The three nearest rows among all rows above each row, by straight-line distance, nearest first (none for the first four rows):
(in the rows, 128 means zero)
1: [161  98 112 130 128 136 140 126 143 108 152 114 162 126 129 154 131 105
 134 152  98 109  78  88 130 144 112 151 151 116 117 135 148 117  67 162
 124 139 118 120 122 137 135 149 147 144 154  93 117 168 126 128 129 122
 106 117 122 119 131 114 120 119  88 176 101  84 181 128 120 103 174 139]
2: [ 47 131 180 135 255 179 120 120 157 206 106  50 252 129 144 255 135  72
 164  68 162  93 112  78 116 146 145  87  35  98 149 171   1 135 190 125
  22 143 102  72 152 152 160 101  92  89 160 255  86 148  96 108 130 120
 169  26  93  78 120 107 168 116  69 218 128 151 131 137 184  11 155 140]
3: [103 133 120 119 118 125 128 140 142 161 120 142 151 113 136 145 136 121
 124 127 124 128 135 133 139 134 128 114 108 119 120 139 127 137 153 143
  93 126 139 138 138 137 120 143 145 123 127 126 142 121 130 138 129 130
 115 109 122 119 140 145 132 136 137 124 139 134 117 131 110 116 137 122]
4: [ 57 131 159 111 211 142 125 108 172 210 114  72 191 113 145 240 136  82
 151  96 144  88 113  90 118 146 129  92  56  92 140 193   4 124 202 121
  60 160 122 107 170 139 150 122  71  80 160 255  85 120  78 120 138 132
 138  13  93  89 147 118 173 118  79 161 139 152 138 129 162  25 136 118]
5: [125 131  92 118 187 133 124 130 123  44  85 117 187 123 135 173 105 136
 145 125 145 150 184 155 120 148 133 122 135 112 141 167  97  97 106 171
 142 129 146 131 107 136 127 131 148 125 122 161 116 104 175 146 150 126
 149  90 118 113 116 131 109 124 177  92  95 148 172 137  60 151 116  96]
3 1 4
6: [108 126 141 139 145 136 119 133 130 139 122 115 168 115 131 146 121 118
 130 101 128 118 127 117 132 125 134 134 117 120 129 146  73 117 155 130
 103 134 124 127 123 133 122 117 140 116 127 151 122 132 131 114 137 125
 132 114 126 126 127 120 121 145 129 153 113 126 132 119 145 106 139 123]
3 1 5
7: [131 136 138 120 113 137 136 111 117 132 123 132 106 122 137 138 139 117
 120 153 119 107 133 116 137 144 131 121 132 100 131 124 109 109 108 141
 103 123 119 135 143 141 121 164 110 112 136 118 138 123 126 131 127 129
 121  81 129 126 119 113 127 128  90 144 117 123 136 143 148 105 136 135]
3 6 1
8: [114 139 117 119 152 131 108 111 141 153 113 124 142 122 140 169 148 118
 134 127 146 111 124 126 126 127 139 114 130 123 121 149 119 137 151 119
 105 129 126 126 136 139 122 135 117 104 136 156 147 132 125 135 131 125
 131 104 132 123 113 139 115 111 124 129 135 140 119 111 134  93 145 118]
3 6 7
9: [ 92 129 107 122 146 150 126 120 117 148 114 112 146 118 128 157 147  97
 142 124 149 121 132 122 113 118 148  96  97 110 132 149  85 110 154 133
 115 125 145 128 144 138 138 125 110 105 138 178  97 119 107 154 132 130
 129  85 136 134 125 118 152 125 109 140 130 145 111 135 135  99 135 131]
8 6 3
10: [132 114 120 117 132 143 125 101 117  82 159 130 134 117 132 150 123 129
 137 161 104 110 108 136 106 128 122 131 158 102 125 131 115 110 117 147
 114 145 134 146 136 136 122 162 134 120 132 124 132 129 117 139 136 137
 103  96 142 132 113 134 132 130  93 154 113 122 163 121 119  99 154 141]
7 1 8
11: [151 108 120 125 121 120 121 104 148  91 159 131 120 127 126 176 129 128
 150 147 102  96  88 140 127 141 129 133 133  98 119 132 151 100  79 156
 107 139 125 120 143 135 115 168 126 114 128  86 121 154 129 147 127 127
  95 104 120  99 118 121 118 152  65 160 117 116 191 114 136 100 181 138]
10 1 7
12: [133 123 113 152 119 131 147 100 122 130 134 126 125 123 130 137 135 100
 145 168  97  91 109 120 115 138 127 134 155  82 125 150 126 116 100 145
  82 147 135 134 127 129 111 180 123 107 149 113 135 115 129 120 118 115
 101  91 129 100 118 121 158 137  75 124 109 123 156 140 150  99 173 151]
7 10 11
13: [119 146 105 110 117 130 137  98 118 136 127 133 112 122 134 150 135 109
 136 135 138 106 139 130 124 118 134 118 130 124 132 155 118 127 145 138
 120 123 131 144 121 117 103 181 110 101 151 122 128 127 125 132 129 139
 118  81 133 120 125 143 139 120 124 120 128 148 112 143 131  90 129 135]
7 8 3
14: [157 106 106 137 140 116 144  82 139 134 194 140 184 126 103 197 147 109
 167 194  45  36  12 125 125 131 115 137 162  21 113 151 176 109  50 199
  92 168 103 122 150 146 112 205 132  69 145  64 147 162 125 165 138 155
  69  92 130  71 138 113 130 131  29 203 124  93 255 111 125  54 217 164]
11 1 12
15: [137 122 109 136 122 123 129 112 132 124 156 120 144 116 119 150 151 126
 137 148  96 104  89 124 116 131 131 129 127  92 116 137 164 108 105 155
 115 157 121 127 129 138 133 178 111  82 142 111 140 166 113 140 127 168
 113  96 130 106 127 101 121 121  66 153 118 124 170 129 131  97 162 138]
11 10 12
16: [119 135  97 129 165 132 123 114 141  96 114 135 111 120 127 136 121 125
 127 139 148 134 150 162 110 123 151 127 133 120 134 149 126 121 135 131
 121 133 139 135 126 133 122 136 129 116 131 146 116 136 154 137 132 140
 147  88 136 132 126 132 129 122 153  93 132 136 136 131  93 112 124  92]
8 13 3
17: [129 117 124 126 151 135 139 142 141 128 133  97 166 138 129 143 130 107
 141 110 141 118 127 119 123 148 119 137 111 130 122 130 111 116 131 127
 109 128 126 116 138 127 137 134 141 144 131 157 126 137 125 127 131 125
 127 107 121 129 125 122 138 133 130 130 128 125 138 131 148 116 139 111]
6 8 3
18: [126 120 109 114 123 120 120 113 120 123 134 131 142 117 119 138 129 118
 126 146 125 124 111 129 137 148 142 134 134 103 110 130 136 142 134 142
 126 136 138 135 135 135 132 147 121 127 132 123 138 148 136 140 137 134
 112 132 128 122 134 114 138 128  98 142 134 116 143 129 142 133 144 142]
7 10 3
19: [111 152 120 131 148 126 125 109 124 127 129 118 135 116 132 132 124 119
 142 117 131 119 151 136 121 130 155 123 131 110 134 138 106 134 114 145
 119 117 149 123 123 134 126 141 117 127 121 129 126 116 132 140 130 117
 129 108 133 106 133 126 136 131 130 115 131 123 170 143 105 129 119 117]
16 3 18
20: [ 43 128 152 124 245 148 104 130 151 197 107  55 194 123 144 241 130  86
 160  80 155  91 115 107 115 143 133 100  61 105 139 185   1 119 202 124
  35 158 121  73 157 137 135 105  84  82 136 251  83 128  95 114 127 120
 149  38  95  94 142 119 151 115  77 184 124 164 130 124 154  38 139 122]
4 2 9
21: [114 136 139 117 152 138 127 120 125 142 120 104 155 141 135 155 128 110
 130 135 123 126 149 115 121 142 135 117 114 149 132 150  89 125 125 119
  97 130 136 119 127 152 134 122 129 131 120 158 111 139 115 118 130 124
 137  86 127  95 120 133 127 138 134 125 113 119 144 132 137 105 150 122]
17 6 8
22: [122 125 126 128 135 137 120 113 121 128 133 124 148 107 125 170 129 128
 125 133 127 123 139 120 130 142 113 102 123 151 131 129 101 116 136 128
 115 143 148 127 125 135 115 130 124 118 131 136 113 125 116 127 132 124
 130 116 125 129 127 138 125 116 136 115 110 132 130 124 135 100 139 118]
21 8 6
23: [135 129 118 141 101 139 126 101 130 134 146 125 140 132 117 153 140 107
 146 161  99  94  57 120 133 144 122 125 150  88 114 130 157 101 126 173
 108 146 116 140 141 142 104 171 135 106 138  87 140 130 113 136 137 137
  87 116 138 114 119 112 126 140  68 161 113 111 192 128 123 110 173 146]
15 11 12
24: [120 147 102 113 177 136 122 127 130  62  95 146 170  83 139 147 127 110
 132 113 127 144 180 146 115 125 145 113 131 107 137 183  82  89 119 162
  71 128 162 148 128 135 111 116 128 126 136 162 108 104 166 146 131 125
 121  87 129 115 125 131 127 137 166 101 121 138 196 123  78 135 112  84]
5 16 19
25: [151 115 115 135 121 136 145  96 143 124 158 131 151 113 120 183 151 128
 144 176  67  74  24 113 145 118 123 140 145  64 115 137 152  97  76 198
  70 165 118 132 129 155 133 186 118  77 136 101 145 155 141 143 117 145
  68 100 137  99 124 128 128 131  33 197 129 110 213 107 133  90 210 119]
14 23 11
26: [155  99 120 147 116 140 143 105 136 114 172 122 180 109 112 182 149 117
 149 178  56  21  23 110 143 125 120 142 136  47 121 140 175  87  64 194
 101 152  92 141 152 156 102 213 158  86 157  82 139 166 129 157 135 155
  77 109 119 102 117 125 138 143  33 210  76  95 233 117 142  83 207 135]
14 25 23
27: [108 136 100 123 179 148 131 115 138  71 106 134 156  92 125 158 120 134
 138 128 143 145 186 153 126 126 151 116 135 102 148 181  82 102 107 153
  61 139 144 151 115 134 115 127 152 112 132 160 112 100 166 135 148 119
 146  81 116 106 139 127 134 125 207  67 127 148 164 152  66 140 124  99]
24 5 16
28: [128 121 120 123 179 134 120 120 150 145 107  95 154 129 129 140 123 119
 118 119 130 110 134 114 128 134 132 129 130 138 141 138  77 122 124 117
  95 125 133 128 133 139 148 133 125 116 120 179 115 131 110 105 142 122
 120 101 132 121 116 138 142 138 108 148 118 125 123 112 149  97 124 126]
21 6 17
29: [130 132 126 138 133 122 137  91 141 123 163 141 154 121 118 163 138 119
 126 135 105  88  80 120 121 132 112 130 132  92 113 138 150 107  95 165
 102 148 111 114 134 151 116 177 138  99 137 106 132 142 117 144 138 139
 115 130 126  97 116 126 140 133  70 148 123 112 165 124 102  92 172 143]
15 23 11
30: [118 146 131 129 124 123 114 126 123 122 149 135 150 119 127 168 132 115
 142 140 124 111  97 135 134 131 134 125 131 102 141 146 165 127 113 150
 105 134 127 134 140 143 121 170 136  92 141 135 119 126 114 145 125 118
 137 117 126 115 119 146 145 137 114 142 142 115 162 125 129 120 151 149]
18 29 10
31: [ 18 129 151 126 255 157 120 128 171 207 106  50 255 134 157 255 146  79
 151  75 164  71 126  73 113 159 160  82  30  90 130 185   1 120 212 119
  16 154 107  75 154 139 150  98  49  77 142 255  88 147  97  81 151 134
 167   5  75 109 124 110 153 113  68 196 127 145 133 137 180  17 161 113]
2 20 4
32: [128 124 101 127 155 124 127 118 129 102 104 123 130 113 149 121 132 124
 139 124 134 133 162 159 124 126 137 121 139  76 145 147  94  91 108 134
  91 134 139 122 114 134 129 133 134 117 136 152 119 114 122 141 144 112
 135 109 126 115 118 138 134 115 145  86 118 142 141 137 116 128 118 135]
19 16 22
33: [156 122 135 142 108 135 116  75 145 130 181 121 161 132 133 188 140 105
 149 174  77  70  41 109 127 132  95 123 159  67 113 139 143  96  56 194
  66 158 122 146 123 157 114 208 130  89 145  83 123 171 129 154 134 140
  90  86 148  98 105 115 149 139   8 212 112  90 230 116 136  83 225 158]
25 26 14
34: [133 129 109 129 176 144 130 132 145  82 107 141 200 112 121 137 115 131
 133 128 140 147 180 135 112 106 136 125 154 122 154 146  87  98  93 132
  84 131 153 133 130 124 114 126 144 127 136 131 121 100 158 129 132 121
 143  89 127 127 118 121 134 121 187  83  93 136 174 142  96 141 112  96]
27 24 5
35: [152 105 110 134 127 125 136  72 122 139 196 134 166 131 125 196 152  98
 164 198  69  51   9 123 138 126  99 130 158  18 120 129 153  82  34 204
 101 176 134 133 143 167 110 223 127  71 139  85 155 162 113 150 121 148
  54  74 130  84 116 119 143 128   5 218 108 106 255 115 112  59 226 166]
14 33 26
36: [124 117 126 142 118 114 125 113 139 131 158 129 149 124 117 139 145 119
 129 133 110  93  82 119 133 137 135 129 130  97 124 135 156 121  99 162
 101 142 125 124 152 140 134 142 130 123 138 103 144 140 108 138 134 142
 113 105 131 105 131 116 131 149  87 154 124 109 168 127 120 116 178 139]
29 15 23
37: [117 124 117 126 136 124 127 140 118 128 140 129 123 124 126 131 148 126
 131 132 128 106 115 132 128 127 130 120 125 138 145 146  99 134 121 128
 118 126 121 142 132 122 115 160 121 119 145 134 115 114 137 135 136 131
 116 105 129 123 114 142 140 129 132 129 125 120 135 128 118 111 119 131]
13 22 19
38: [110 148 109 123 137 117 131 117 131 111 104 139 138 125 132 135 127 129
 129 135 131 114 161 146 127 107 145 116 139 102 143 139  95 118 133 156
 102 123 137 133 121 126 127 133 129 115 135 143 143 122 151 146 132 125
 135 121 128 129 120 127 139 109 164 113 124 136 152 128 106 116 117 122]
19 32 16
39: [127 128 101 127 178 125 137 104 130  70 100 143 156 130 141 131 110 126
 128 130 136 157 172 142 135 108 140 111 148 104 143 152  87 105 106 140
  91 130 138 131 124 116 136 141 151 116 147 146 134 103 155 143 141 115
 142  81 119 116 125 118 146 136 179  84 104 152 156 133  65 143 106 101]
34 27 32
40: [  1 127 175 125 255 191 101 107 189 242  89   6 255 137 154 255 132  55
 182  18 184  35  75  65 105 151 145  72   1  41 168 220   1 123 248 112
   1 177 103  54 173 164 181  68  69  55 144 255  31 158  54 102 152 129
 213   1  53  62 130 106 196 119  50 225 163 182 152 124 194   1 160 118]
31 2 20
41: [ 93 141  72 109 230 115 147 122 145  43  77 167 229  90 147 162  97 124
 129  87 165 168 212 172 133 121 166 118 132  85 154 196  69  72  97 187
  43 139 174 155 107 116 119 133 161 120 139 200 116  79 210 169 155 113
 160 107 105  77 133 151 134 123 222  63 123 185 212 145   8 175 103  44]
27 24 5
42: [119 130  85 122 197 117 139 122 143  64  86 151 177  86 128 162 114 129
 140 127 151 127 189 163 111 119 159 136 145  82 148 174 103  85 110 165
  88 128 155 137 107 117 137 140 141 123 129 160 116 105 167 132 151 138
 137  96 117  98 133 128 122 128 190  78 134 135 179 145  80 132 117  75]
27 24 5
43: [ 11 129 176 125 255 148 119 103 168 217 107  39 229 123 149 255 135  58
 162  51 159  81  86  83 105 150 158  73  15  72 129 206   1 121 234 104
   5 151 113  90 163 143 154  98  73  73 155 255  68 126  52  94 135 128
 160   1  78  92 121 104 175 134  49 183 132 167 124 125 155   4 154 124]
31 2 20
44: [118 142 141 123 111 130 140 126 127 140 125 122 128 128 132 129 143 120
 132 134 128 105 132 149 138 126 141 127 130 107 120 134 144 139 129 134
 110 122 141 135 146 150 105 177 129 112 133 132 129 123 126 137 107 143
 119 125 132 116 130 133 129 112 121 141 138 124 131 133 125  88 123 128]
3 37 13
45: [131 119 107 123 154 126 122 124 118 130 130 125 118 132 137 157 140 118
 128 149 114 121 118 134 126 130 133 127 134 113 127 153 118 115 119 140
 127 135 114 125 134 134 119 148 126 114 143 121 129 138 133 128 133 121
 112 111 130 101 118 122 143 116 125 124 120 132 136 133 134 102 152 140]
37 18 7
46: [138  98 108 143 119 133 128  88 149 135 173 127 175 114 113 187 149 107
 157 172  62  65  28 115 139 129 129 125 144  48 115 141 177  83  59 189
  87 148 120 124 143 157 122 200 124  77 141  88 144 158 116 143 122 143
  67  96 144  88 125 108 141 121  16 213 112 103 217 129 130  79 214 148]
25 33 26
47: [143 153 114 134 163 129 122 142 121 147 124 119 116 118 137 131 138 131
 128 126 127 127 148 132 134 122 138 127 132 115 131 149 115 141 116 130
 124 119 117 123 123 130 129 140 129 131 139 113 120 120 124 124 138 125
 134 116 141 120 125 126 127 120 134 118 126 132 113 143 123 105 136 126]
45 37 19
48: [120 136 117 130 124 114 107  97 136 159 153 140 151 127 122 186 140 107
 159 170 105  68  64 130 118 141 134 108 112  47 116 119 154 104 134 172
 102 137 139 124 146 141  99 186 108  94 124  73 132 146 143 171 134 138
  92  89 132  88 128 143 144 150  66 165 149 135 177 121 138  88 180 153]
23 29 11
49: [125 142 105 120 138 129 131 125 118 139 127 133 107 132 119 136 143 122
 131 137 124 128 125 136 118 142 137 113 123 115 137 140 128 108 144 123
 116 130 145 126 139 126 127 138 100 101 119 166 130 120 129 131 125 142
 134 118 112 124 135 115 133 145 135 115 138 140 126 142 116 102 135 124]
37 45 8
50: [ 51 122 147 128 224 158 137 120 151 191 112  65 206 132 139 218 125 106
 165  80 147 107 123 102 121 130 141  98  72 120 140 167  19 119 185 133
  53 125 116 105 146 139 147 108  98 103 145 249  86 129  93 108 143 137
 157  54  99  91 126 112 149 122  66 186 126 144 110 131 179  66 155 141]
20 4 2
51: [ 29 134 145 126 237 160 112 120 172 178 107  70 223 138 137 244 138  92
 142  78 154 111 112  80 113 144 147  83  45  98 133 182   1 117 199 135
  47 161 115  94 168 145 146  94  95  94 133 254  85 154  88 105 142 142
 164  33  92  91 129 107 144 119  95 163 122 147 147 120 153  48 147 123]
20 50 4
52: [ 79 107 154 118 203 155 129 124 143 154 121  87 207 133 151 224 129  97
 151  92 132 110 122 103 126 134 138 115  87 134 140 152  32 114 169 141
  81 150  97 107 142 130 151  96 120 127 104 255 101 129 114  97 137 108
 160  69 103 105 129 114 146 117  98 173 105 131 118 138 165  59 153 119]
50 51 20
53: [141 127 119 134 130 141 119 120 126 111 127 126 151 130 132 139 113 118
 131 128 114 132 125 126 131 126 116 132 143 142 122 140  91 128 112 121
 147 126 122 134 134 150 127 126 131 126 144 131 114 128 116 126 122 130
 122 128 117 117 138 120 126 149 124 139 109 136 127 123 137  89 138 145]
22 45 6
54: [120 110 102 138 182 134 134 110 135  55  97 121 181 118 135 148 108 126
 127 126 125 146 166 139 131 117 124 129 160 129 145 156  82  97  86 117
 102 137 155 145 124 131 142 112 154 138 122 175 101 110 163 141 144 115
 142 107 134 112 129 119 113 134 171 112  96 139 154 133  56 147 111  91]
39 34 5
55: [130 120 125 132 139 129 130 118 134 121 140 132 128 142 119 126 126 133
 128 118 132 114 130 125 133 124 114 133 140 125 144 131 129 137 131 152
 146 143 130 127 130 115 130 145 129 129 135 124 135 114 129 134 126 122
 111 121 133 121 110 131 124 146 111 118 137 115 134 117 139 108 148 128]
37 45 18
56: [ 71 133 148 116 200 151 119 115 137 166 103  85 109 114 138 194 133  95
 154  88 130  89 125  97 136 141 142 112  83 124 136 164  32  80 165 119
  56 156 122 116 143 134 139 118  98 108 129 201 113 138 113 129 140 126
 255  58  98 116 119 123 137 114  89 150 126 139 104 144 149  62 151 130]
52 50 20
57: [139 126 119 147 134 111 132 104 135 163 159 126 137 107 111 179 161 106
 168 170 102  59  65 129 144 142 125 122 118  48 107 141 165  86 118 181
  97 163 121 131 154 149  93 218  86  74 150  88 159 144 114 180 114 146
  70  87 126  86 145 115 154 149  21 184 139 119 208 115 140  74 199 145]
48 46 25
58: [ 94 135 103 126 148 121 114 128 138  91 122 128 141 112 137 134 133 119
 109 115 134 119 134 125 111 146 144 110 129 111 137 150 106 124 138 135
 121 122 146 121 138 134 121 132 113 127 140 162 132 105 141 129 144 123
 113  88 124 119 127 130 140 149 137 119 119 140 159 129 127 121 119 136]
19 37 38
59: [102 112  74 138 198 131 139 134 128  52  83 129 203 105 130 158 107 127
 145 123 144 141 217 158 120 129 154 129 150 113 159 186  78  70  82 176
  66 129 152 141 122 137 131 124 168 144 137 180 104 104 177 130 128 127
 157  97 110  96 151 136 147 129 206  71 102 161 186 138  71 173 101  63]
42 27 5
60: [ 94 150  80 131 223 121 133 126 156  26  73 165 206  99 143 172 104 138
 149 105 151 159 207 185 125 118 161 122 150  73 157 203  81  62 129 180
  34 138 184 151 113 106 104 124 171 131 149 201 113  67 218 161 147 128
 166  81 115  92 146 132 127 131 231  44 136 181 224 159  15 178 113  53]
41 59 42
61: [145 129 115 134 123 137 139 129 138 131 130 116 121 118 135 121 126 127
 131 124 102 120 133 122 125 123 125 134 137 125 131 137 122 119 100 147
 132 139 133 131 146 134 135 143 121 123 136 137 136 128 114 135 141 124
 119 114 111 116 136 125 135 125 145 141 111 129 149 137 133 116 144 146]
45 53 55
62: [104 112 127 128 159 142 130 129 134 141 114 106 178 142 136 154 116 105
 129 119 139 119 148 108 132 135 138 134 133 138 137 140  78 125 125 123
 117 131 140 111 125 139 146 112 150 141 131 146 120 126 130 113 124 134
 138 115 100 112 121 126 133 125 132 143 104 116 149 132 141 132 132 120]
21 17 6
63: [144 131 129 128 124 130 138 123 123 113 140 133 135 125 135 151 125 120
 109 148 123 129 148 125 134 119 116 130 140 132 121 138 123 118 122 126
 119 112 128 130 130 137 132 134 142 138 117 128 131 125 110 130 121 113
 127 130 136 119 140 134 125 138 129 139 110 122 129 122 122 122 142 137]
53 61 22
64: [123 130 128 121 122 100 128 115 123 128 139 124 128 125 119 135 133 127
 139 133 101 108 104 138 138 121 138 124 129  94 118 135 142 117 125 138
 130 141 132 127 126 145 113 139 123 105 131 132 129 137 121 111 124 133
 111 117 120 105 120 122 129 133 115 132 128 130 149 132 122 106 140 136]
45 18 44
65: [ 47 140 152 130 212 140 132 101 163 173 110  93 201 131 136 220 142  92
 134 114 154 120 105  93 131 148 144 104  74 118 136 155  34  99 167 121
  63 139 125 118 143 131 155 111 100  85 154 234  90 148  93 118 131 120
 146  46 107 115 118 117 141 130  87 168 123 132 136 112 148  75 143 130]
50 51 52
66: [104 142  89 132 201 125 117 129 147  48  99 130 207 115 139 153 112 124
 135 115 146 152 213 157 125 131 167 132 129  72 159 201  88  72 115 183
  49 118 154 165 106 124 120 118 150 100 130 173 102  82 184 163 162  99
 148 107 114 100 115 145 137 125 218  63 106 168 191 129  19 147 114  62]
41 59 60
